M = ((16, -4, 3, 7, -5, 1, -14, -6, -15, -3, -13, -8, 8, -2, 23), (75, 22, 12, 36, 41, 18, 68, 85, 28, 44, 17, 21, 5, 42, 17), (-20, -5, -6, 22, 16, -5, 32, 9, 11, -8, 15, -3, 1, 8, 1), (18, -2, -16, -3, -4, -21, 8, 4, -11, 1, -33, -1, -14, -10, -40), (22, 7, 11, 55, 98, -2, 93, 78, 49, 21, 34, 18, 3, 33, -2))
Read off the entry just left of the centre entry.
Answer: 32
Read off the entry just left of 41.
Answer: 36
Read off the entry just right of the largest entry.
Answer: -2
The entry just right of 32 -> 9
Read off the smallest entry.
Answer: -40
The entry just right of -13: -8

[[-0.089 -0.059 -0.089 -0.076 -0.014 -0.066 -0.077 -0.099 -0.055]
 [-0.089 -0.154 -0.093 -0.070 -0.197 -0.103 -0.119 -0.047 -0.082]
 [-0.076 -0.089 -0.101 -0.065 -0.055 -0.051 -0.110 -0.036 -0.040]
 [-0.078  0.005 -0.077 -0.076  0.020 -0.074  0.056 -0.071 -0.083]
 [-0.071 -0.193 -0.096 -0.060 -0.189 -0.068 -0.180 -0.003 -0.057]
 [-0.079 -0.059 -0.073 -0.070  0.008 -0.060 -0.059 -0.090 -0.070]
 [-0.066 -0.117 -0.092 -0.067 -0.087 -0.040 -0.124 -0.043 -0.047]
 [-0.080 -0.070 -0.061 -0.079 -0.060 -0.094  0.008 -0.099 -0.104]
 [-0.105  0.053 -0.042 -0.091  0.073 -0.101  0.168 -0.175 -0.097]
 [-0.099  0.164 -0.039 -0.099  0.188 -0.069  0.250 -0.185 -0.089]
 [-0.071  0.114 -0.047 -0.087  0.176 -0.055  0.204 -0.129 -0.095]
 [-0.085 -0.041 -0.077 -0.081 -0.056 -0.090 -0.001 -0.093 -0.092]
 [-0.081  0.040 -0.080 -0.069  0.131 -0.060  0.042 -0.106 -0.078]
 [-0.089  0.137 -0.043 -0.094  0.177 -0.066  0.231 -0.164 -0.091]
 [-0.099  0.114 -0.022 -0.104  0.137 -0.083  0.204 -0.210 -0.111]]
Give the fifth entry from the end, reading row by row.
0.137
The entry directly above -0.119 is -0.077
The entry at the centre: -0.060
Give the second entry from the end, reading row by row.
-0.210
Give the smallest entry in the first column.
-0.105
The bottom-left entry is -0.099
Give the entry directly above the centre entry.
-0.087
The entry in the top-right corner -> -0.055
The 2nd smallest entry -> -0.197
Give the entry just right of -0.117.
-0.092
The entry in the bottom-right corner is -0.111
Give the second entry in reading order.
-0.059
Give the entry just left of -0.082.
-0.047
Give the entry in the top-left corner.
-0.089
The entry directly above the smallest entry -> -0.164
Give the third entry from the end, reading row by row.
0.204
Give the entry directly below the centre entry.
0.073
The largest entry in the first column -> -0.066
The entry just left of the largest entry -> -0.069
Give the entry directly below -0.003.
-0.090
The first entry in the row that holds the largest entry -> -0.099
Give the largest entry in the last column.
-0.040
The 3rd entry on the diagonal from the top-right corner -> -0.110
Give the 3rd entry on the main diagonal.
-0.101
Give the 2nd largest entry.
0.231
The entry directly below -0.065: -0.076
Give the fourth entry in reading order.
-0.076
Give the entry directly above -0.042.
-0.061
The entry just right of the centre entry: -0.094
The largest entry in the first row is -0.014

Read these off the grid that follows.
1) Which number is the fifth entry from the end, reading row by row?
2) Which number is the entry just left of the largest entry?
3) Which number is the top entry of the column that holds the smallest entry?
4) Which number is the second-last entry, reading row by row?
5) Which number is the 1st entry in reading order?
6) Which number is the smallest entry in the last column?
7) Which number is the 2nd largest entry?
[[-15   5  16  10  -2  -9   5  14  16   4]
 [ 26  17   2  -5 -20  -7   1   6  25   2]
 [  4  11   5  34  -2  13  12 -17  13  -6]
 [  0 -26  15   2  11  20 -67   8  79  56]
 [-14  -3   8  -7 -13 -11 -21  10  20 -13]
 [-19 -11 -18  -5  -7  29 -29  18  15  -6]
 [-11  15  20  12   5   8   9  -5 -17  16]
 [ -5  28 -12   8 -33 -42  94  24 -83 -28]
 [  0   6   4  16  -4   7   5  -5   7  -5]
 [  0   6  14  11   3   9   6  -4 -13  12]
 [ 10   2 -18   3  -5  -9 -20   0 -10   2]
 [ 10 -13  -1   0   1  31 -73  18  68  28]
 [ 12 -25  -4   3  11  18 -68  11  31  34]
 [-15   1 -15   6 -23  10 -21  16  32  -5]
 [ -2   3  16  -1 -16 -13 -14   9  26 -12]
 [ -2  19  12  11   3   1   1  -2  19  -4]]
1) 1
2) -42
3) 16
4) 19
5) -15
6) -28
7) 79

data =
[[-0.092, -0.043, 0.127, 0.039],
 [0.105, 0.038, 0.036, 0.092],
 [0.070, 0.035, -0.138, -0.040],
 [-0.093, -0.037, 0.127, 0.042],
 [0.100, 0.037, 0.052, 0.083],
 [-0.117, -0.055, -0.055, -0.098]]
Counting starts at 1.
Give the entry in the top-left corner.
Answer: -0.092
Give the entry just left of the smallest entry.
Answer: 0.035
Give the entry at row 2, column 1.
Answer: 0.105
The entry directly above 0.083 is 0.042
Give the entry in row 1 and column 3.
Answer: 0.127
Give the entry just right of 0.100.
Answer: 0.037
The entry in row 3 and column 1: 0.070
Give the bottom entry of the column that holds the smallest entry.
Answer: -0.055
The top-right entry -> 0.039
The bottom-left entry -> -0.117
Give the entry just right of the smallest entry.
Answer: -0.040
Give the entry directly above the smallest entry.
Answer: 0.036
The entry in row 3 and column 3 -> -0.138
The entry in row 1 and column 2: -0.043
The entry directly below -0.093: 0.100

Read these off the array that follows. Rows and columns are numbered from 1.
1) Read off the entry in row 1 and column 2.
2) Read off the entry in the top-left corner.
3) Read off the entry just right of 18.
4) Read off the entry directly below the smallest entry.
5) Read off the entry in row 2 and column 1.
6) Read off the entry at row 1, column 3.
7) Read off the bottom entry of the column that holds the smallest entry.
8) Read off the entry just left of the largest entry.
   6    -2   -13     0    -3   -11    -2    -2
   3     1     3     1    -5     5     2     5
 -10    -3   -51   -75   103    18  -103   -73
   4     0    11     7    -5    -1     2     8
   2     2    -1     3    -2     4     4     8
   3    -3   -29   -17   -11   -12    -6   -28
1) -2
2) 6
3) -103
4) 2
5) 3
6) -13
7) -6
8) -75

Questions about the array below.
1) Give the entry just left of the centre entry.
2) Give the entry just left of 113.
3) Give the entry just right of the centre entry.
array([[ 63, 165, 186, 156, 184,  71,  53, 112,  67,  64, 101, 162, 100,
         31,  79],
       [ 81, 176,  30, 202, 151,  60, 112,  63,  66, 160,  35, 128, 202,
        187, 151],
       [170,  81, 187, 106,  85, 162, 147, 122,  41, 177,  49, 100, 171,
        124, 199],
       [100,  63, 172, 179, 126, 188, 158, 115, 156, 119, 173, 106, 196,
         43,  51],
       [174,  92, 105,  36, 121, 135,  68,  94, 102, 194, 185, 124, 140,
        174, 129],
       [128, 125, 103, 127, 158, 135, 201, 128, 144, 104,  63, 101,  52,
        102, 183],
       [ 41, 155,  52,  42, 145, 107,  45, 153, 173, 112, 154,  82,  95,
        145, 145],
       [ 87, 202,  36, 159,  83, 189, 162,  98, 142, 149,  43,  55, 171,
         40, 143],
       [ 83, 152, 102,  47, 182,  79, 102,  48,  46,  64, 166,  83, 106,
        147,  66],
       [161,  87, 125, 169, 174, 151, 173, 113, 112, 122,  55, 150,  51,
        188,  91],
       [120, 100, 140, 105,  99,  91, 108, 138, 184, 128, 132, 129, 154,
        181,  79]])
1) 201
2) 173
3) 144
